Here is a tiny trained network, its code and every weight. The questions are about switching its units off for an input and a target symbol, where a switched-off unit gives its printed mean instead of its output.

import numpy as np


def w(rows, s, z=0):
    codes = np.array(rows[::2]) - 128.0
    scale = np.full(codes.shape[1], s)
    scale[-1] = z or s
    return codes * scale


def norm(h):
    return h / np.sqrt((h * h).mean(-1, keepdims=True) + 1e-5)


def f(y):
    return y / 2 * (1 + np.tanh(0.7978845608 * (y + 0.044715 * y**3)))


def softmax(a):
    e = np.exp(a - a.max(-1, keepdims=True))
    return e / e.sum(-1, keepdims=True)


def log_softmax(a):
    a = a - a.max(-1, keepdims=True)
    return a - np.log(np.exp(a).sum(-1, keepdims=True))


def net(x, mask):
    ids = ['αγδεζπφ'.index(c) for c in x.split()]
    T = len(ids)
    res = E[ids] + P[:T]
    u = 0
    for l in range(2):
        r = norm(res)
        for j in range(2):
            rows = slice(3 * j, 3 * j + 3)
            q, k, v = (r @ M[l][rows].T for M in (Q, K, V))
            z = softmax(np.where(np.tri(T) > 0, q @ k.T / 3**0.5, -1e9)) @ v
            o = O[l][rows]
            res = res + np.where(mask[u + j], z, o[:, -1]) @ o[:, :-1]
        u += 2
        y = f(norm(res) @ A[l][:, :-1].T + A[l][:, -1])
        res = res + np.where(mask[u : u + 4], y, B[l][:, -1]) @ B[l][:, :-1]
        u += 4
    return log_softmax(norm(res)[-1] @ U[:, :-1].T + U[:, -1])


Q, K, V, O, A, B = {}, {}, {}, {}, {}, {}
E = w([
[141,78,211,164,167,108,134,161,89,198],'α',
[153,105,151,58,206,200,148,121,94,164],'γ',
[149,98,222,67,100,134,177,105,140,143],'δ',
[174,105,153,35,110,120,82,245,128,181],'ε',
[106,184,141,119,140,121,91,173,135,2],'ζ',
[209,106,154,69,168,61,82,121,148,136],'π',
[109,176,167,145,205,16,152,105,170,152],'φ',
],0.019)
P = w([
[112,91,228,185,135,240,110,88,158,249],'0',
[182,50,211,139,172,179,113,142,145,195],'1',
[159,44,121,154,76,148,118,138,189,188],'2',
[115,106,179,67,151,85,103,106,72,129],'3',
[143,146,118,92,110,101,170,147,113,50],'4',
[130,89,108,40,163,122,99,171,63,55],'5',
[97,119,177,23,182,76,91,164,37,20],'6',
],0.011)
Q[0] = w([
[135,105,94,197,27,220,151,98,166,249],'0.h0',
[173,121,215,59,212,67,130,180,120,133],'0.h0',
[70,124,84,208,84,220,189,53,82,104],'0.h0',
[40,229,91,254,137,75,208,16,158,123],'0.h1',
[185,95,193,97,140,197,159,138,68,72],'0.h1',
[234,87,70,207,138,117,119,109,229,189],'0.h1',
],0.043)
K[0] = w([
[183,106,155,94,104,117,113,70,171,254],'0.h0',
[113,192,123,107,125,121,142,90,147,22],'0.h0',
[126,120,132,134,87,186,127,179,107,222],'0.h0',
[108,81,149,163,115,220,152,104,131,246],'0.h1',
[116,118,69,114,104,67,121,172,133,102],'0.h1',
[53,204,160,173,125,177,80,125,162,104],'0.h1',
],0.048)
V[0] = w([
[142,178,79,76,149,2,223,99,109,228],'0.h0',
[17,154,139,187,152,80,160,241,108,91],'0.h0',
[116,63,196,73,53,187,239,164,50,149],'0.h0',
[178,101,91,151,151,85,184,23,131,150],'0.h1',
[189,128,181,147,113,94,80,44,191,32],'0.h1',
[52,135,180,220,149,248,175,74,105,104],'0.h1',
],0.036)
O[0] = w([
[56,140,81,173,168,118,98,56,186,219,135],'0.h0',
[70,187,206,167,99,76,216,128,87,146,106],'0.h0',
[73,95,187,78,174,250,175,94,169,123,87],'0.h0',
[160,140,100,88,124,53,152,96,192,103,126],'0.h1',
[182,22,150,123,116,95,127,69,140,132,209],'0.h1',
[122,192,158,87,199,93,119,127,197,251,1],'0.h1',
],0.021,0.047)
A[0] = w([
[87,151,218,123,167,98,124,167,107,253,149],'0.n0',
[169,174,53,197,82,39,158,85,166,199,122],'0.n1',
[154,225,134,89,144,82,163,120,199,172,11],'0.n2',
[62,182,71,208,135,53,119,80,132,175,5],'0.n3',
],0.045,0.0032)
B[0] = w([
[201,111,142,206,108,191,122,5,59,142,197],'0.n0',
[155,157,139,154,203,172,169,144,135,16,254],'0.n1',
[126,129,98,85,142,122,86,158,66,29,184],'0.n2',
[123,187,165,179,154,82,221,116,219,71,250],'0.n3',
],0.031,0.034)
Q[1] = w([
[204,68,177,199,108,151,123,103,85,3],'1.h0',
[127,160,78,135,111,85,81,166,116,157],'1.h0',
[171,118,83,121,91,87,132,117,141,163],'1.h0',
[107,141,150,110,155,155,148,139,127,157],'1.h1',
[64,97,79,87,175,239,99,84,187,170],'1.h1',
[138,141,171,99,145,208,171,136,121,88],'1.h1',
],0.056)
K[1] = w([
[94,154,74,192,95,53,184,118,163,54],'1.h0',
[199,62,118,91,85,177,89,137,161,151],'1.h0',
[163,71,153,96,120,109,133,100,134,136],'1.h0',
[157,136,156,124,116,83,156,125,110,88],'1.h1',
[150,254,174,159,190,43,114,160,71,147],'1.h1',
[185,124,73,149,119,66,96,104,126,73],'1.h1',
],0.051)
V[1] = w([
[127,101,172,110,67,129,106,252,63,111],'1.h0',
[232,35,51,151,74,137,24,128,181,122],'1.h0',
[96,21,145,158,151,234,176,84,155,131],'1.h0',
[122,183,101,207,119,61,77,211,114,106],'1.h1',
[215,191,94,144,217,166,108,175,84,164],'1.h1',
[106,101,207,114,82,71,138,185,152,194],'1.h1',
],0.029)
O[1] = w([
[57,99,180,109,181,166,61,105,41,86,84],'1.h0',
[89,6,66,103,94,117,86,92,101,127,174],'1.h0',
[136,169,146,100,10,94,69,117,163,145,165],'1.h0',
[203,138,45,183,137,183,95,75,110,99,40],'1.h1',
[66,209,89,201,111,129,120,109,151,205,144],'1.h1',
[157,115,127,110,171,192,102,120,187,109,3],'1.h1',
],0.019,0.04)
A[1] = w([
[145,121,57,144,137,34,30,166,10,118,119],'1.n0',
[183,143,6,189,215,64,162,86,255,127,64],'1.n1',
[80,234,30,92,141,104,109,159,132,203,3],'1.n2',
[115,200,134,114,110,177,111,203,101,60,58],'1.n3',
],0.046,0.0043)
B[1] = w([
[123,74,165,103,169,93,132,60,79,4,254],'1.n0',
[80,222,202,173,190,204,142,70,240,38,246],'1.n1',
[225,153,3,121,111,80,191,182,132,129,136],'1.n2',
[95,169,89,155,140,81,115,200,122,72,185],'1.n3',
],0.032,0.04)
U = w([
[197,173,191,167,130,114,53,91,43,204,195],'α',
[216,169,60,106,122,119,113,202,108,163,222],'γ',
[111,150,204,3,128,134,120,155,161,150,121],'δ',
[59,193,125,132,109,174,39,211,71,106,51],'ε',
[124,141,149,124,176,106,80,172,89,138,2],'ζ',
[169,61,65,137,111,92,78,91,101,78,115],'π',
[130,210,145,132,224,127,120,105,163,64,96],'φ',
],0.0055,0.0022)

Each question gives the input, a string of symbols that net reads in full, and the target symbol t.
The units are the heads (3 rows each of Q, K, V and O) and the neurons (one row each of A and B). Each row of codes is followed by its name. A weight is (code - 128) times the scale printed after its matrix; where a second scale follows, it is the last column's (O, A, B and U).
mask holds one flag per unit, layer by layer, with each layer's heads first. A switched-off unit (its flag False) gives its mean, the last column of its rows in O or B, instead of its output. The means were averaged over made-up inputs and are rounded, as every weight is.
A unit's drop is (log p(t) with every unit on - log p(t) with that unit switched off) / (log p(t) with every unit on - log p(t) with every unit switched off).
The circuit of an input: a set's keep is (log p(t) with only the set's units on - log p(t) with every unit switched off) / (log p(t) with every unit on - log p(t) with every unit switched off). Starting from all 12 units, units are removed one at a time, each time the one whose removal leaves the highest keep (on an exact tie, the one counted first), for as long as the keep stays at least 0.8.
circuit, biggest first: the units of the circuit, biggest drop first
most important unit: the unit with the biggest drop
k most important neurons: the k neurons with the biggest drops, biggest first
k most important neurons of layer l: the k neurons of layer l with the biggest drops, biggest first
which heads matter: for each layer, one digit per head in row order, 1 if its drop is at least 0.15 and else 0, layers parted by /
drop when u is switched off: that unit's drop, to one decimal
input α φ γ α γ γ, target γ: which heads matter : 01 / 00
input π φ α π ζ δ π, target α: 2 most important neurons of layer 0 : 0.n1, 0.n2
input ζ π φ, target α: most important unit : 0.h1
input π δ α α, target δ: which heads matter : 11 / 00
input ζ π π, target α: circuit, biggest first : 0.h1, 0.n0
input γ α α, target γ: which heads matter : 11 / 01
input α α γ, target γ: 2 most important neurons of layer 0 : 0.n3, 0.n0
input π δ δ, target π: which heads matter : 00 / 10
input α φ α ζ φ γ, target α: 3 most important neurons : 0.n1, 0.n2, 1.n1
input α α ε ζ, target ε: which heads matter : 11 / 00
input α δ δ, target δ: 2 most important neurons of layer 1 : 1.n1, 1.n0
input γ π δ α α, target δ: which heads matter : 10 / 10
input π π δ α π π ε, target π: which heads matter : 01 / 00
input ε δ δ, target ε: most important unit : 0.h1
input ζ α γ, target α: 2 most important neurons : 0.n0, 1.n1
input ζ π α, target α: 2 most important neurons of layer 0 : 0.n0, 0.n3
input γ π π ε δ γ, target ε: drop when 1.h0 is switched off : -0.1
input α π γ, target π: drop when 0.h0 is switched off : 0.1
input π π φ δ δ γ ε, target ε: drop when 0.h0 is switched off : 0.5
input α π π α, target π: drop when 0.h1 is switched off : 0.1
input π α δ δ, target δ: most important neuron : 0.n3
